Below is a small trained network, with its code and all its weights. Each question gives an input and a target symbol and asks what happens when units are switched off, that is, made to give their printed mean instead of their output.

import numpy as np


def w(rows, s, z=0):
    codes = np.array(rows[::2]) - 128.0
    scale = np.full(codes.shape[1], s)
    scale[-1] = z or s
    return codes * scale


def softmax(a):
    e = np.exp(a - a.max(-1, keepdims=True))
    return e / e.sum(-1, keepdims=True)


def log_softmax(a):
    a = a - a.max(-1, keepdims=True)
    return a - np.log(np.exp(a).sum(-1, keepdims=True))


def net(x, mask):
    ids = ['αδεζθξπτψ'.index(c) for c in x.split()]
    T = len(ids)
    res = E[ids] + P[:T]
    u = 0
    for l in range(2):
        r = res
        for j in range(3):
            rows = slice(4 * j, 4 * j + 4)
            q, k, v = (r @ M[l][rows].T for M in (Q, K, V))
            z = softmax(np.where(np.tri(T) > 0, q @ k.T / 4**0.5, -1e9)) @ v
            o = O[l][rows]
            res = res + np.where(mask[u + j], z, o[:, -1]) @ o[:, :-1]
        u += 3
    return log_softmax(res[-1] @ U[:, :-1].T + U[:, -1])


Q, K, V, O = {}, {}, {}, {}
E = w([
[113,113,48,158,7],'α',
[119,135,112,199,122],'δ',
[40,100,92,254,130],'ε',
[48,126,140,117,191],'ζ',
[46,83,238,189,138],'θ',
[90,80,56,84,149],'ξ',
[201,109,59,64,30],'π',
[132,93,156,97,67],'τ',
[92,197,82,123,215],'ψ',
],0.016)
P = w([
[140,132,254,23,171],'0',
[127,122,87,129,130],'1',
[112,117,122,112,156],'2',
[135,170,192,87,111],'3',
[116,113,96,126,152],'4',
[116,123,122,140,143],'5',
[129,187,177,112,97],'6',
[104,139,121,124,190],'7',
[81,133,120,133,167],'8',
[102,194,104,124,65],'9',
[120,111,72,153,154],'10',
[97,141,107,168,154],'11',
[100,158,161,118,89],'12',
[104,104,96,116,177],'13',
],0.014)
Q[0] = w([
[231,134,169,101,168],'L0H0',
[137,112,153,85,68],'L0H0',
[81,55,164,38,66],'L0H0',
[188,35,137,172,193],'L0H0',
[162,157,152,112,93],'L0H1',
[155,174,198,94,74],'L0H1',
[54,75,111,137,136],'L0H1',
[59,145,159,89,163],'L0H1',
[87,105,134,80,66],'L0H2',
[103,118,192,108,121],'L0H2',
[107,171,139,105,83],'L0H2',
[253,125,131,86,155],'L0H2',
],0.011)
K[0] = w([
[168,117,150,121,173],'L0H0',
[136,158,181,172,6],'L0H0',
[172,143,99,169,153],'L0H0',
[148,129,209,7,142],'L0H0',
[178,167,137,124,124],'L0H1',
[199,185,125,161,116],'L0H1',
[99,101,84,152,163],'L0H1',
[77,140,107,175,149],'L0H1',
[230,102,104,74,70],'L0H2',
[107,148,156,91,72],'L0H2',
[108,159,142,158,68],'L0H2',
[204,103,134,144,114],'L0H2',
],0.012)
V[0] = w([
[153,102,127,115,117],'L0H0',
[118,137,156,35,163],'L0H0',
[75,107,110,175,119],'L0H0',
[129,190,184,75,66],'L0H0',
[3,162,134,166,115],'L0H1',
[92,100,109,191,68],'L0H1',
[222,169,143,140,56],'L0H1',
[95,84,141,76,21],'L0H1',
[136,126,95,11,90],'L0H2',
[73,89,84,83,55],'L0H2',
[51,213,150,63,66],'L0H2',
[146,146,72,108,125],'L0H2',
],0.0068)
O[0] = w([
[101,123,138,74,123,120],'L0H0',
[72,110,135,178,223,125],'L0H0',
[88,179,89,219,133,178],'L0H0',
[184,64,220,89,186,88],'L0H0',
[182,132,178,184,88,202],'L0H1',
[108,117,98,241,168,139],'L0H1',
[93,76,153,67,166,3],'L0H1',
[136,147,143,219,220,145],'L0H1',
[172,153,218,180,96,179],'L0H2',
[167,114,171,121,157,195],'L0H2',
[184,97,103,255,148,178],'L0H2',
[129,113,198,76,169,140],'L0H2',
],0.0067,0.0063)
Q[1] = w([
[203,131,49,136,154],'L1H0',
[150,111,17,191,139],'L1H0',
[123,59,81,106,184],'L1H0',
[222,156,161,131,129],'L1H0',
[153,244,170,172,70],'L1H1',
[85,158,171,243,123],'L1H1',
[113,200,143,243,29],'L1H1',
[144,67,73,122,145],'L1H1',
[67,111,29,87,191],'L1H2',
[218,255,115,194,32],'L1H2',
[126,14,172,140,145],'L1H2',
[59,151,129,34,231],'L1H2',
],0.0093)
K[1] = w([
[113,110,85,146,181],'L1H0',
[140,89,55,106,136],'L1H0',
[234,123,98,110,153],'L1H0',
[97,62,156,132,125],'L1H0',
[62,181,119,227,9],'L1H1',
[9,138,136,205,138],'L1H1',
[97,119,183,235,119],'L1H1',
[183,68,146,122,83],'L1H1',
[141,120,250,164,82],'L1H2',
[19,220,96,159,180],'L1H2',
[122,53,155,157,113],'L1H2',
[242,98,168,100,140],'L1H2',
],0.011)
V[1] = w([
[173,36,21,120,254],'L1H0',
[131,92,54,110,141],'L1H0',
[48,173,156,141,81],'L1H0',
[223,46,106,93,63],'L1H0',
[42,166,214,138,75],'L1H1',
[122,147,13,104,165],'L1H1',
[203,74,119,64,124],'L1H1',
[53,145,105,107,112],'L1H1',
[109,128,140,173,127],'L1H2',
[127,179,91,148,142],'L1H2',
[161,13,193,106,80],'L1H2',
[110,90,42,93,106],'L1H2',
],0.0083)
O[1] = w([
[1,133,112,150,189,156],'L1H0',
[39,154,90,148,119,134],'L1H0',
[170,123,93,140,92,145],'L1H0',
[53,118,146,79,77,67],'L1H0',
[203,121,121,162,114,197],'L1H1',
[109,204,151,189,117,78],'L1H1',
[108,107,110,82,168,2],'L1H1',
[151,159,124,185,130,129],'L1H1',
[100,95,125,123,147,173],'L1H2',
[134,133,194,86,117,164],'L1H2',
[152,136,92,223,99,49],'L1H2',
[153,91,130,130,134,85],'L1H2',
],0.0098,0.0092)
U = w([
[126,111,93,79,70,206],'α',
[121,104,169,111,220,145],'δ',
[84,55,174,173,147,3],'ε',
[163,151,126,147,145,115],'ζ',
[121,18,175,153,143,54],'θ',
[82,89,81,86,154,188],'ξ',
[157,185,117,15,168,218],'π',
[198,98,106,97,153,125],'τ',
[209,174,77,111,255,34],'ψ',
],0.0083,0.0064)

Each question gives the input, a string of symbols that net reads in full, and the target symbol t.
The units are the heads (4 rows each of Q, K, V and O). Each row of codes is followed by its name. A weight is (code - 128) times the scale printed after its matrix; where a second scale follows, it is the last column's (O and U).
mask holds one flag per head, layer by layer. A switched-off head (its flag False) gives its mean, the last column of its rows in O, instead of its output. The means were averaged over made-up inputs and are rounded, as every weight is.
A unit's drop is (log p(t) with every unit on - log p(t) with that unit switched off) / (log p(t) with every unit on - log p(t) with every unit switched off).
The circuit of an input: a set's keep is (log p(t) with only the set's units on - log p(t) with every unit switched off) / (log p(t) with every unit on - log p(t) with every unit switched off). Starting from all 6 units, units are removed one at a time, each time the one whose removal leaves the highest keep (on an exact tie, the one counted first), for as long as the keep stays at least 0.8.
units of the circuit, in order: the units of the circuit, biggest drop first
unit that matters most: the unit with the biggest drop
heads that matter: for each layer, one digit per head in row order, 1 if its drop is at least 0.15 and else 0, layers parted by /
drop of u: that unit's drop, to one decimal
input ξ ζ θ τ ψ ξ ε ξ α ξ ζ ζ, target ζ: units of the circuit, in order	[L1H1, L0H0, L1H2]
input π θ α α, target τ: units of the circuit, in order	[L0H2, L1H0]
input ε δ ζ ξ α ζ θ ξ ε ξ ξ ζ α, target ζ: units of the circuit, in order	[L1H1, L0H2]
input τ ζ ξ ξ α ξ ψ ζ ψ ξ, target π: units of the circuit, in order	[L1H2, L0H0]
input α α π ψ ε ξ ξ δ ψ α, target π: heads that matter	100 / 001
input ξ ξ ζ θ θ π τ, target τ: units of the circuit, in order	[L1H0]
input ζ π ζ ξ α θ ξ, target τ: units of the circuit, in order	[L1H0, L1H1, L0H2]
input ζ ξ α θ ξ τ δ π θ α, target τ: heads that matter	101 / 110
input τ ξ ζ α ψ ψ ζ, target π: heads that matter	010 / 001
input ψ ε ξ ζ ξ α ξ π ξ α π π, target π: units of the circuit, in order	[L1H2, L0H2, L0H0]
input α τ θ θ ζ α ξ ξ ξ ψ, target π: heads that matter	000 / 001
input ψ ζ ξ τ ε π ε ψ ψ π ξ, target ξ: heads that matter	000 / 110
input ψ ψ ξ ξ ζ ξ ξ ζ ε ψ ξ ψ ζ, target π: heads that matter	100 / 001
input ξ τ ψ α, target π: unit that matters most	L1H2
input α π θ α α ζ ξ ζ θ ψ ψ θ ξ, target τ: units of the circuit, in order	[L1H0, L1H1, L0H1]
input ξ δ θ ξ ζ α ξ τ, target τ: units of the circuit, in order	[L1H0, L1H1, L0H2]
input α ξ ψ ε α α α θ ξ π α θ ζ, target τ: units of the circuit, in order	[L1H0, L1H1]
input α ψ ψ ξ ζ α ξ ζ ξ ψ, target π: heads that matter	010 / 001
input τ θ ε ζ ζ ζ ε ξ π ξ, target ζ: heads that matter	101 / 110
input ε α ξ ψ θ π ψ ξ ξ ψ ξ, target ξ: units of the circuit, in order	[L1H0]
input ζ θ ξ δ ξ ξ ζ ψ ψ α δ, target δ: units of the circuit, in order	[L1H2, L0H0]
input ψ ξ α ζ ζ θ ζ ξ ξ ζ τ ξ π, target τ: units of the circuit, in order	[L0H2, L1H0]
input ψ α α ξ ψ θ θ ε ζ α ψ θ π, target τ: heads that matter	001 / 110
input δ ξ ξ α ξ θ ξ θ ξ ξ ζ ξ ζ, target τ: heads that matter	000 / 110
input α ξ ξ δ ζ, target ζ: units of the circuit, in order	[L1H2, L0H0]
input ξ ξ ψ δ ψ ε θ, target τ: heads that matter	000 / 100
input α ψ ζ α ξ α ψ ξ ξ π, target π: drop of L0H2	-0.1
